Below are the code and all the weights of a small trained network. Each question names an input and a class and asks about switching units off, where a switched-off unit gives its printed mean instead of its output.

import numpy as np


def w(rows, s, z=0):
    codes = np.array(rows[::2]) - 128.0
    scale = np.full(codes.shape[1], s)
    scale[-1] = z or s
    return codes * scale


def f(y):
    return np.maximum(y, 0)


def log_softmax(a):
    a = a - a.max(-1, keepdims=True)
    return a - np.log(np.exp(a).sum(-1, keepdims=True))


def net(x, mask):
    res = np.array(x, float).reshape(1, 4) / 4 @ E
    y = f(res @ A[0][:, :-1].T + A[0][:, -1])
    res = res + np.where(mask, y, B[0][:, -1]) @ B[0][:, :-1]
    return log_softmax(res[-1] @ U[:, :-1].T + U[:, -1])


A, B = {}, {}
E = w([
[167,120,103,138,172,118,147,171,46,104,34,88],'x0',
[107,226,169,168,116,131,145,179,83,53,156,143],'x1',
[92,121,93,121,217,217,196,149,161,159,146,103],'x2',
[82,90,175,91,87,130,158,115,131,117,157,8],'x3',
],0.014)
A[0] = w([
[200,145,117,121,121,126,138,147,134,127,118,204,218],'neuron 0',
[151,161,141,133,108,76,109,143,74,83,103,112,177],'neuron 1',
[109,151,146,127,104,103,116,113,141,95,173,146,187],'neuron 2',
[144,207,137,133,125,103,127,148,75,54,107,134,215],'neuron 3',
[95,77,138,110,121,131,132,112,142,137,162,5,185],'neuron 4',
[156,77,128,121,101,64,121,114,125,144,120,134,170],'neuron 5',
[164,73,104,119,138,130,131,137,118,179,82,117,253],'neuron 6',
[118,90,103,127,161,161,130,114,193,204,137,187,209],'neuron 7',
],0.016,0.0033)
B[0] = w([
[84,99,138,164,154,79,119,123,120,175,130,154,198],'neuron 0',
[143,99,165,161,71,99,196,155,79,22,115,200,214],'neuron 1',
[177,248,152,152,81,139,115,137,145,163,105,127,184],'neuron 2',
[59,145,121,185,140,126,141,220,52,110,109,179,226],'neuron 3',
[101,68,166,165,67,191,158,155,228,149,33,37,252],'neuron 4',
[140,141,139,101,90,70,107,57,174,112,130,128,197],'neuron 5',
[123,64,147,76,205,73,108,66,129,76,162,119,217],'neuron 6',
[173,99,40,49,147,194,124,119,52,205,189,147,231],'neuron 7',
],0.014,0.024)
U = w([
[108,58,142,154,121,71,138,128,83,23,118,162,65],'0',
[122,67,117,112,205,118,117,127,128,76,168,81,44],'1',
[67,180,153,194,126,127,137,254,73,92,159,164,248],'2',
[145,137,173,130,73,75,86,101,145,117,128,172,67],'3',
[131,137,125,150,88,158,78,101,184,131,124,109,2],'4',
[125,54,60,95,147,122,72,65,112,192,141,170,162],'5',
[91,74,192,118,98,175,140,166,205,144,105,46,222],'6',
[178,158,115,88,128,205,190,213,116,126,218,113,41],'7',
],0.009,0.0019)

Each question gives the input, the list of numbers given to net, and the class t.
The units are the neurons (one row each of A and B). Each row of codes is followed by its name. A weight is (code - 128) times the scale printed after its matrix; where a second scale follows, it is the last column's (A, B and U).
mask holds one flag per neuron, in row order. A switched-off neuron (its flag False) gives its mean, the last column of its row in B, instead of its output. The means were averaged over made-up inputs and are rounded, as every weight is.
A unit's drop is (log p(t) with every unit on - log p(t) with that unit switched off) / (log p(t) with every unit on - log p(t) with every unit switched off).
The circuit of an input: a set's keep is (log p(t) with only the set's units on - log p(t) with every unit switched off) / (log p(t) with every unit on - log p(t) with every unit switched off). Starting from all 8 units, units are removed one at a time, each time the one whose removal leaves the highest keep (on an exact tie, the one counted first), for as long as the keep stays at least 0.8.
units of the circuit, in order: the units of the circuit, biggest drop first
most important unit: the unit with the biggest drop
k most important neurons: the k neurons with the biggest drops, biggest first
drop when u is switched off: that unit's drop, to one decimal
input [-1,-5,7,-1], class 5: units of the circuit, in order => (neuron 7)
input [-6,5,6,-8], class 5: 2 most important neurons => (neuron 7; neuron 0)
input [-1,-3,-6,-6], class 5: 3 most important neurons => (neuron 0; neuron 4; neuron 3)
input [7,3,3,1], class 2: 2 most important neurons => (neuron 3; neuron 5)
input [0,2,8,-2], class 7: 2 most important neurons => (neuron 6; neuron 0)
input [2,2,5,0], class 7: units of the circuit, in order => (neuron 4; neuron 3; neuron 0)
input [-1,1,-6,0], class 2: 2 most important neurons => (neuron 6; neuron 2)
input [5,-1,3,-1], class 1: 2 most important neurons => (neuron 1; neuron 4)
input [6,0,-1,5], class 6: 2 most important neurons => (neuron 4; neuron 0)
input [-7,2,8,-5], class 5: 3 most important neurons => (neuron 1; neuron 7; neuron 3)
input [-4,1,0,-2], class 5: 3 most important neurons => (neuron 4; neuron 3; neuron 1)
input [-6,1,7,-1], class 7: 3 most important neurons => (neuron 6; neuron 0; neuron 5)
input [-2,1,-5,6], class 6: drop when neuron 4 is switched off => 0.3
input [-8,-2,-7,-7], class 5: most important unit => neuron 7
input [6,5,-7,-1], class 2: drop when neuron 3 is switched off => 2.2
input [-1,7,-3,6], class 2: drop when neuron 3 is switched off => 0.0
